Each row has a class, written after it, and each block has its own classes.
-6  -9  2  0  2  2  5  -4  4  4  7  1  -3  7  -2  10  -5  -4  -10  -11  8  11  0  11  -5  11  8  3  1  -6  -3  1  2  9  16  2  -1  -2  -39  6  18  -5  -5  6  -2  6  -2  -5  -4  15 -> H
-1  -4  -4  1  2  -6  1  0  -1  0  4  2  -7  4  3  0  12  -3  -9  1  2  13  6  13  0  3  -2  6  -2  -19  -1  -7  12  3  14  -4  5  -13  -28  20  15  7  -5  -4  -1  3  -1  1  -15  -4 -> H
6  -12  1  1  10  -11  10  9  12  15  11  9  -12  -13  -5  10  6  -7  -7  2  8  4  -8  12  -5  16  4  6  -4  -34  1  -3  -7  7  20  -15  -4  -6  -35  18  17  -7  1  15  2  1  -7  0  -31  -4 -> T
-14  -21  -7  -6  6  -15  -10  13  -3  11  6  33  9  20  -1  24  -17  1  -8  15  -12  22  -39  0  14  -13  25  -10  17  26  2  -17  -5  -15  -6  0  -7  10  27  24  16  19  0  2  -7  11  20  -12  -4  36 -> X
-9  -10  -9  -2  -5  -11  -2  63  7  7  5  12  1  0  -7  11  -11  -2  -9  3  7  29  0  41  -7  15  15  22  -10  -9  -10  -9  -1  14  17  -9  8  19  -27  28  27  -26  -9  15  -1  17  2  -9  -4  8 -> X
-6  -1  -15  -20  5  -3  13  2  -15  3  -2  17  2  8  -4  15  3  2  -3  1  -14  35  4  2  6  -4  4  -2  19  1  -10  -10  -8  7  -3  21  4  5  14  22  16  10  -5  3  1  5  24  4  21  1 -> B
-2  -11  -14  -4  8  -14  2  -1  -12  7  2  22  -7  8  -13  22  0  -9  -3  13  5  32  -10  21  11  0  37  2  23  -24  11  -11  -10  15  27  -1  18  -3  -14  43  27  -2  -2  14  6  28  22  -4  -3  6 -> E
0  -11  3  -3  6  -6  -2  8  -6  8  9  16  -10  10  -4  18  0  -11  -8  9  -6  23  6  21  2  6  14  -1  13  -16  -8  -9  3  13  15  9  9  5  -22  27  17  -4  -6  7  10  6  5  5  -9  11 -> E
-2  -4  0  0  -2  -3  8  3  12  -4  1  -14  2  -10  0  -12  -7  1  4  -1  10  -9  5  -12  -6  4  2  3  -11  1  -13  -1  5  3  4  1  -11  -5  -9  -16  -2  -7  -1  1  -7  -1  -15  -11  0  4 -> H
-2  -1  -2  -6  13  -24  -1  -5  -25  22  14  41  -23  14  -8  32  14  -9  -17  13  -4  46  -13  28  11  -7  3  -4  -28  -52  16  3  -19  20  41  -6  40  4  -29  75  57  -2  -7  13  15  20  32  12  16  -25 -> E
-8  -12  1  -3  -5  1  -9  1  -4  -4  -5  31  2  11  -10  13  -2  -7  -4  15  -19  21  -19  9  6  4  17  4  21  -9  -4  -20  -6  12  15  -1  13  13  -12  34  26  7  -14  0  11  26  15  -5  -5  8 -> X
-9  -17  8  0  12  -7  11  -5  -5  12  2  30  -1  11  -7  19  -7  -6  -3  10  -7  26  -15  10  18  1  20  -5  13  -19  9  -7  -2  -18  15  -5  16  10  -14  35  25  9  -2  8  4  16  18  0  -10  15 -> X
-10  -15  0  -19  14  -5  0  -3  -10  17  9  16  -10  6  -4  25  -6  5  9  13  1  36  -14  11  0  -5  11  -2  -2  -23  6  -10  -16  15  27  -22  15  1  -12  34  25  1  -5  6  8  13  11  -1  -11  3 -> X
-21  -39  6  -2  0  -4  5  2  10  0  3  -3  -8  -6  1  4  -4  -8  0  -26  8  0  0  3  4  -1  -17  0  -10  -5  -3  -3  -3  10  18  4  -4  -1  -21  5  5  -3  -7  8  -3  10  -14  1  -6  -2 -> H
-16  -19  1  -1  10  -16  -17  5  -1  -5  -9  27  9  4  -3  11  -15  0  -3  9  11  22  -10  18  -6  -2  17  -7  1  1  7  -10  4  22  17  6  6  6  -5  34  15  10  3  2  -17  17  4  -8  -5  5 -> X
-11  -2  -3  -2  7  -10  -7  10  -5  3  -23  21  -12  4  -12  20  -13  -3  2  14  -10  12  -9  29  -2  2  7  0  10  6  -4  -5  -5  14  6  -1  1  2  2  5  9  7  -3  1  -2  -3  2  -13  -10  9 -> E
-3  -5  -6  0  7  0  -2  4  -3  -1  -9  7  2  7  5  -4  -9  6  -2  6  -2  3  -3  1  0  -4  0  -4  5  1  -3  -9  4  0  -7  -2  -1  14  8  2  -2  8  -3  -4  9  4  1  -1  3  1 -> B
-11  1  2  -3  2  -6  2  6  7  -6  -4  -3  0  -2  5  6  -4  -14  0  6  6  3  7  9  2  17  -14  -4  -1  -7  -15  -1  11  3  1  0  0  8  -7  9  14  -6  -13  3  -6  11  15  6  -1  3 -> H
-3  -9  -8  4  12  0  4  10  7  -3  19  -2  -1  -8  3  -6  -8  -11  6  -1  13  4  -4  4  -26  15  4  0  -4  10  -54  -13  7  -4  5  5  -8  -9  -6  -7  -7  6  -4  4  -5  10  3  -2  -1  11 -> H
-7  -10  1  -4  4  -20  8  0  10  4  4  14  -6  6  -4  29  -2  -11  -6  5  10  31  -11  19  -1  3  20  7  15  -23  4  6  -5  16  32  4  14  18  -38  37  31  -8  -8  17  1  12  8  2  16  3 -> T
2  -7  6  0  13  -2  9  -10  1  5  10  -3  -16  0  -3  13  11  -4  5  -1  -5  14  -6  9  11  8  -4  -1  -12  -18  7  1  -1  16  18  -3  -6  0  -35  24  15  1  -6  11  0  3  -4  15  9  5 -> T
-1  7  3  -5  11  -16  -10  -2  -8  2  12  23  -5  3  -7  18  13  -12  -3  2  -6  26  12  15  21  -6  -50  -9  7  -34  3  6  -13  -12  34  2  23  6  -31  46  31  -4  -8  14  4  11  13  7  -4  -6 -> H
12  -2  4  -4  8  -2  -20  -6  -8  11  5  18  -6  7  -1  12  0  0  -3  9  -9  30  -9  3  19  -4  13  -6  10  2  -5  -10  -11  1  -6  -10  12  13  11  18  15  3  -1  2  0  6  14  -14  4  7 -> X
-10  2  -1  6  12  -10  20  -1  7  15  -2  18  -5  6  0  9  -4  -2  -3  8  2  23  -9  4  8  2  4  0  -2  1  -5  0  -1  4  2  -1  22  -1  -16  17  9  2  -5  1  -3  32  -1  -7  -10  0 -> E
0  -14  -1  4  2  -11  3  -2  -1  2  10  6  2  -3  -3  12  -5  5  -3  9  6  18  -12  4  -1  11  5  10  -6  -8  -7  -5  0  15  18  -10  9  5  -17  27  10  0  -12  8  1  16  0  -6  -14  5 -> T
10  5  12  3  6  6  8  1  12  -1  -2  -11  2  3  -2  -1  4  -4  7  -17  14  -8  2  1  1  8  -4  -5  -23  -8  11  6  11  7  9  7  -3  -3  -22  -8  -22  -7  -11  7  4  -10  -21  1  -1  -14 -> H
-5  -1  -6  0  3  -1  -6  9  -4  1  -4  7  14  4  -11  6  -20  1  2  13  -3  13  -4  3  1  -16  8  32  1  1  -2  -14  2  8  3  4  4  1  1  19  14  1  -3  4  2  20  4  -4  -3  11 -> X
0  -1  3  8  0  2  -10  6  -13  -1  -8  5  7  1  1  -3  -2  10  -5  4  -4  11  16  -5  5  -8  -1  8  13  -2  4  2  -2  -6  -10  -2  12  -7  23  14  2  3  -1  -5  -9  0  22  -5  -2  -3 -> B
2  -8  -1  -4  7  -17  8  -5  -15  11  23  30  -18  15  7  -14  8  -9  2  20  -22  32  -10  11  -3  3  -5  -2  -5  -42  20  11  -3  10  31  1  25  -2  -42  45  36  -3  -8  13  5  8  12  7  -17  -7 -> H
3  1  3  -9  11  -17  4  -7  -1  4  21  13  11  2  -4  9  7  -4  -22  6  5  45  -3  19  -4  6  12  -1  -8  -41  9  4  -9  10  30  -7  20  5  -41  43  39  -5  -2  4  1  19  -4  8  -22  0 -> T
0  -7  -24  4  9  -11  -1  5  6  -3  6  8  3  11  -4  6  -21  -5  -11  -5  8  14  -7  -5  -3  6  3  -3  0  -11  -4  -7  0  8  7  -2  5  9  16  3  3  2  -1  15  2  11  -9  4  -11  3 -> E
-5  -5  1  -5  12  -12  -1  1  -10  10  15  23  -18  1  -9  18  -1  -2  -11  14  -3  23  -4  5  8  -4  8  -4  12  -11  11  8  -6  0  14  -13  15  0  -8  24  15  5  5  21  -4  11  13  -4  -7  3 -> B
9  3  5  -20  14  -37  15  -13  -43  27  29  50  -47  26  -2  46  29  -17  -33  2  -13  75  -16  52  22  -8  5  -2  9  -75  25  14  -31  33  69  -6  60  7  -75  75  75  -25  -3  31  10  41  35  18  -22  -22 -> H
2  -3  0  7  -3  -4  7  -1  6  -1  0  -22  -1  -8  2  -7  -3  2  1  -7  10  -3  7  0  -8  13  1  -8  -17  0  -5  3  -1  4  8  -1  -4  2  -15  -10  -4  -2  2  -3  -6  4  -24  2  -3  7 -> H
-8  -4  0  3  3  -8  2  -5  -8  22  -12  23  -2  7  -3  12  -1  -8  -2  16  18  17  -9  0  8  1  2  -1  5  -3  20  4  4  8  6  -10  11  1  -6  21  18  6  -10  26  1  11  16  3  -2  9 -> B
-3  -4  13  -9  14  2  -3  0  -12  10  -3  19  2  13  0  6  -7  5  -7  15  -5  28  5  3  4  -7  6  -5  14  -2  7  0  -4  -4  4  -4  11  4  8  22  28  -8  -1  6  6  6  19  4  -3  -6 -> B
-1  -11  2  -11  7  -9  -6  4  -6  -7  4  28  2  6  -8  10  -4  -6  -10  11  -3  22  -7  10  7  -10  9  -8  20  -17  10  -6  -3  13  10  -3  4  -1  -14  39  29  -2  -7  18  -2  18  20  -7  -1  5 -> E

A new block, with new classes.
-6  10  1  5  -4  1  -3  -3  5  -4  6  3  -3  -1  0  9  -1  6  -6  -7  9  -2  6  16  -16  1  7  -8  -12  -1  -2  2  -5  3  9  -3  3  -6  -8  -5  -11  -3  0  5  19  10  1  1  2  2 -> F
6  -4  -6  8  14  -17  21  12  -4  -6  13  -23  0  15  5  5  15  -8  2  25  -14  -38  -10  -36  -1  20  3  0  33  -18  0  16  -4  -12  -44  35  9  21  1  5  -4  3  17  -3  -34  -6  4  5  -5  -10 -> Q
-20  -1  -2  -4  -4  13  -5  -14  -3  -12  -6  -5  9  2  10  -5  -4  -11  -23  19  -2  3  7  13  -13  4  4  -4  6  -8  3  -3  5  -2  -5  -14  -6  5  2  19  -26  -1  3  -6  -22  -9  -7  10  -7  -16 -> Q
1  19  1  2  -5  6  1  0  8  -5  5  1  -12  3  2  -3  2  10  -5  -11  8  -4  7  14  -16  -4  10  -7  -20  -2  -6  4  1  4  12  -7  6  -5  -7  -19  -9  -4  -1  11  30  17  1  4  5  5 -> F
-2  15  -5  1  5  -2  13  2  4  -22  15  -12  -8  16  6  0  20  -6  -8  7  -2  -38  0  -3  -26  10  10  -9  9  -23  -7  25  4  -9  -34  17  15  13  -4  4  -19  -7  7  9  2  11  -3  15  6  -19 -> Q
-2  4  1  -4  5  -2  4  1  -1  -13  4  0  -6  8  3  -5  8  -8  0  2  -3  -16  -2  -3  -11  -3  -1  -2  3  -16  -2  15  7  -7  -17  1  8  6  0  8  -11  -3  2  1  5  4  0  10  5  -14 -> Q
-20  10  -1  4  2  6  -2  -2  8  -1  7  -7  -1  -6  0  5  0  13  -7  -12  7  0  7  10  -18  4  10  -5  -18  5  0  -3  -6  7  16  -2  8  -8  -10  -12  -10  -3  4  8  19  14  1  -2  4  8 -> F
-8  4  0  -6  2  2  -2  -1  -5  -8  -1  1  -1  4  5  -5  0  -11  -2  9  -1  -7  -1  3  -3  -5  -3  -4  2  -13  -12  8  7  -7  -12  -4  4  6  1  11  -8  -3  -3  4  -2  -3  -5  8  4  -14 -> Q
8  13  0  4  2  2  1  -1  6  -5  6  3  -6  -1  -3  -3  1  13  1  -16  6  -2  4  11  -14  -4  8  -6  -17  -5  -3  3  0  3  19  -3  9  -8  -6  -11  -3  -2  -3  9  29  15  4  -3  6  12 -> F
-8  -2  0  -2  1  5  1  0  -5  -9  -4  -5  1  5  5  -1  2  -10  -8  15  -8  -8  0  2  -6  5  -1  -1  10  0  -2  8  3  -8  -12  0  -1  6  2  10  -8  3  6  0  -21  -8  1  6  -3  -13 -> Q
2  5  1  3  -5  3  -6  0  2  8  0  4  -2  -3  -5  7  -3  7  2  -12  7  8  3  7  -1  -4  9  2  -16  9  1  -4  -5  5  19  -5  2  -6  -4  -8  3  -1  -3  6  14  4  0  -4  4  11 -> F
-2  1  3  -2  -2  5  -4  -4  -2  -2  0  7  -2  0  0  -5  -3  -3  -2  -5  2  11  1  9  6  -8  -3  -6  -7  -4  -3  -1  5  -1  8  -9  -3  -4  -1  4  -3  0  -8  0  11  2  -2  2  6  -2 -> Q
5  13  2  0  -4  -3  0  3  3  -6  8  3  -14  5  1  -1  1  8  5  -20  6  -11  2  6  -9  -7  6  -5  -13  -8  -9  9  -2  1  3  -1  10  -2  -9  -7  -2  -5  -2  6  33  14  5  1  6  4 -> F
-8  4  1  -1  -1  9  -1  -7  2  -6  0  1  3  -2  4  -2  -1  -5  -14  3  1  6  5  15  -15  2  6  -6  -9  -2  -2  -2  2  0  5  -9  -5  -1  -1  3  -16  -1  2  0  2  1  -2  3  -2  -6 -> F
-3  -1  -4  -2  -1  7  1  1  2  -5  1  -2  -1  1  5  1  -2  -1  -9  5  0  -3  3  4  -7  5  3  -1  0  -1  1  -1  2  0  -12  -2  -1  1  1  3  -10  4  1  4  -1  0  -3  3  2  -4 -> Q
-5  12  -2  0  -1  3  -7  -4  6  -4  3  5  -8  2  -1  -1  -2  9  -4  -10  6  -3  4  11  -8  -5  6  -6  -13  -5  -1  3  5  2  3  -5  2  -1  -4  4  -7  -2  -1  5  19  7  2  7  8  1 -> F
-10  1  1  -7  -1  6  -3  -6  -3  -8  -1  3  0  3  9  -3  0  -12  -12  12  -2  0  3  8  -3  -8  -2  -2  2  -10  -4  2  12  -3  -7  -9  -3  5  2  16  -14  1  -4  -1  -8  -4  -6  9  1  -17 -> Q
-3  -1  2  -5  7  -4  3  -1  -1  -11  1  -2  -1  13  3  -3  14  -10  1  14  -13  -10  -4  -6  -3  0  -6  -3  14  -15  -3  16  8  -8  -26  4  4  6  2  17  -4  0  1  0  -11  -2  -2  14  2  -15 -> Q
-5  14  -3  6  -5  11  -1  -5  4  0  3  -2  3  -2  3  5  0  13  -14  -4  10  1  9  15  -19  11  15  -6  -16  3  -1  -7  -9  7  15  -1  3  -3  -9  -6  -22  -2  7  9  11  9  1  0  -3  5 -> F
